Here is a tiny trained network, its code and every weight. The questions are about switching its units off for an input and a class, where a switched-off unit gives its printed mean instead of its output.

import numpy as np


def w(rows, s, z=0):
    codes = np.array(rows[::2]) - 128.0
    scale = np.full(codes.shape[1], s)
    scale[-1] = z or s
    return codes * scale


def f(y):
    return y / 2 * (1 + np.tanh(0.7978845608 * (y + 0.044715 * y**3)))


def log_softmax(a):
    a = a - a.max(-1, keepdims=True)
    return a - np.log(np.exp(a).sum(-1, keepdims=True))


def net(x, mask):
    res = np.array(x, float).reshape(1, 6) / 4 @ E
    y = f(res @ A[0][:, :-1].T + A[0][:, -1])
    res = res + np.where(mask, y, B[0][:, -1]) @ B[0][:, :-1]
    return log_softmax(res[-1] @ U[:, :-1].T + U[:, -1])


A, B = {}, {}
E = w([
[40,88,67,187],'x0',
[163,154,63,82],'x1',
[111,109,164,151],'x2',
[68,234,158,147],'x3',
[77,104,144,2],'x4',
[102,110,179,166],'x5',
],0.0088)
A[0] = w([
[14,240,96,98,199],'N1',
[198,130,195,108,70],'N2',
[107,109,140,58,100],'N3',
[125,67,115,143,99],'N4',
[205,146,95,225,192],'N5',
[118,84,138,146,80],'N6',
[172,162,162,106,122],'N7',
[85,107,247,184,254],'N8',
[132,36,130,128,143],'N9',
[81,229,87,109,84],'N10',
[202,150,198,123,79],'N11',
[117,91,199,158,118],'N12',
[170,146,204,94,107],'N13',
[151,61,126,129,98],'N14',
[69,172,181,139,149],'N15',
[164,66,106,108,99],'N16',
[162,181,106,117,177],'N17',
[41,112,85,152,103],'N18',
],0.012,0.0041)
B[0] = w([
[190,95,141,146,254],'N1',
[136,85,96,208,169],'N2',
[60,118,255,136,168],'N3',
[145,131,118,146,157],'N4',
[83,70,235,51,239],'N5',
[146,139,68,129,143],'N6',
[111,54,45,150,161],'N7',
[172,87,92,51,254],'N8',
[207,132,166,166,186],'N9',
[178,115,155,167,190],'N10',
[86,89,76,180,175],'N11',
[138,105,117,97,176],'N12',
[87,48,37,179,170],'N13',
[182,166,113,185,160],'N14',
[215,148,116,163,191],'N15',
[198,145,142,181,169],'N16',
[109,24,143,117,172],'N17',
[87,40,91,178,199],'N18',
],0.0075,0.0095)
U = w([
[126,107,101,106,248],'0',
[50,81,42,178,8],'1',
[129,116,112,104,231],'2',
[201,153,120,150,29],'3',
[118,116,109,101,212],'4',
[66,101,177,80,104],'5',
[81,218,109,88,66],'6',
[64,250,110,93,1],'7',
],0.013,0.006)

Each question gives the input, the list of numbers given to net, and the class t.
The units are the neurons (one row each of A and B). Each row of codes is followed by its name. A weight is (code - 128) times the scale printed after its matrix; where a second scale follows, it is the last column's (A, B and U).
mask holds one flag per neuron, in row order. A switched-off neuron (its flag False) gives its mean, the last column of its row in B, instead of its output. The means were averaged over made-up inputs and are rounded, as every weight is.
A unit's drop is (log p(t) with every unit on - log p(t) with that unit switched off) / (log p(t) with every unit on - log p(t) with every unit switched off).
The circuit of an input: a set's keep is (log p(t) with only the set's units on - log p(t) with every unit switched off) / (log p(t) with every unit on - log p(t) with every unit switched off). Starting from the 12 units with the biggest drops (on a tie, the unit counted first), units are removed one at a time, each time the one whose removal leaves the highest keep (on an exact tie, the one counted first), for as long as the keep stays at least 0.8.
circuit, biggest first: the units of the circuit, biggest drop first
most important unit: the unit with the biggest drop
top k neurons: the k neurons with the biggest drops, biggest first
drop when u is switched off: that unit's drop, to one decimal
input [-2,1,-7,-5,8,2], class 5: most important unit	N3
input [5,2,1,8,6,-1], class 3: circuit, biggest first	(N1, N15)
input [-4,-8,-3,8,2,6], class 0: top 2 neurons	(N8, N13)
input [7,-1,-6,-8,1,-6], class 3: top 2 neurons	(N9, N16)
input [3,-6,-6,8,4,4], class 3: circuit, biggest first	(N15, N1)
input [-3,0,1,-7,-2,6], class 3: circuit, biggest first	(N9, N14)
input [-6,1,-1,-6,0,1], class 1: top 3 neurons	(N13, N11, N2)
input [3,3,4,8,2,0], class 3: circuit, biggest first	(N1, N15)
input [5,-5,4,0,-2,6], class 2: top 2 neurons	(N8, N13)
input [-1,-7,7,-5,-8,-3], class 5: top 3 neurons	(N5, N15, N1)
input [-8,1,4,7,-3,3], class 1: circuit, biggest first	(N13, N11)
input [3,-5,-3,-6,5,5], class 3: top 2 neurons	(N9, N5)
input [-2,2,5,5,2,3], class 3: drop when N14 is switched off	-0.2
input [1,-6,-6,8,2,-6], class 3: drop when N1 is switched off	0.2
input [6,-1,-8,5,-8,-2], class 4: circuit, biggest first	(N5)
input [-1,4,-2,5,8,-7], class 5: drop when N9 is switched off	0.1
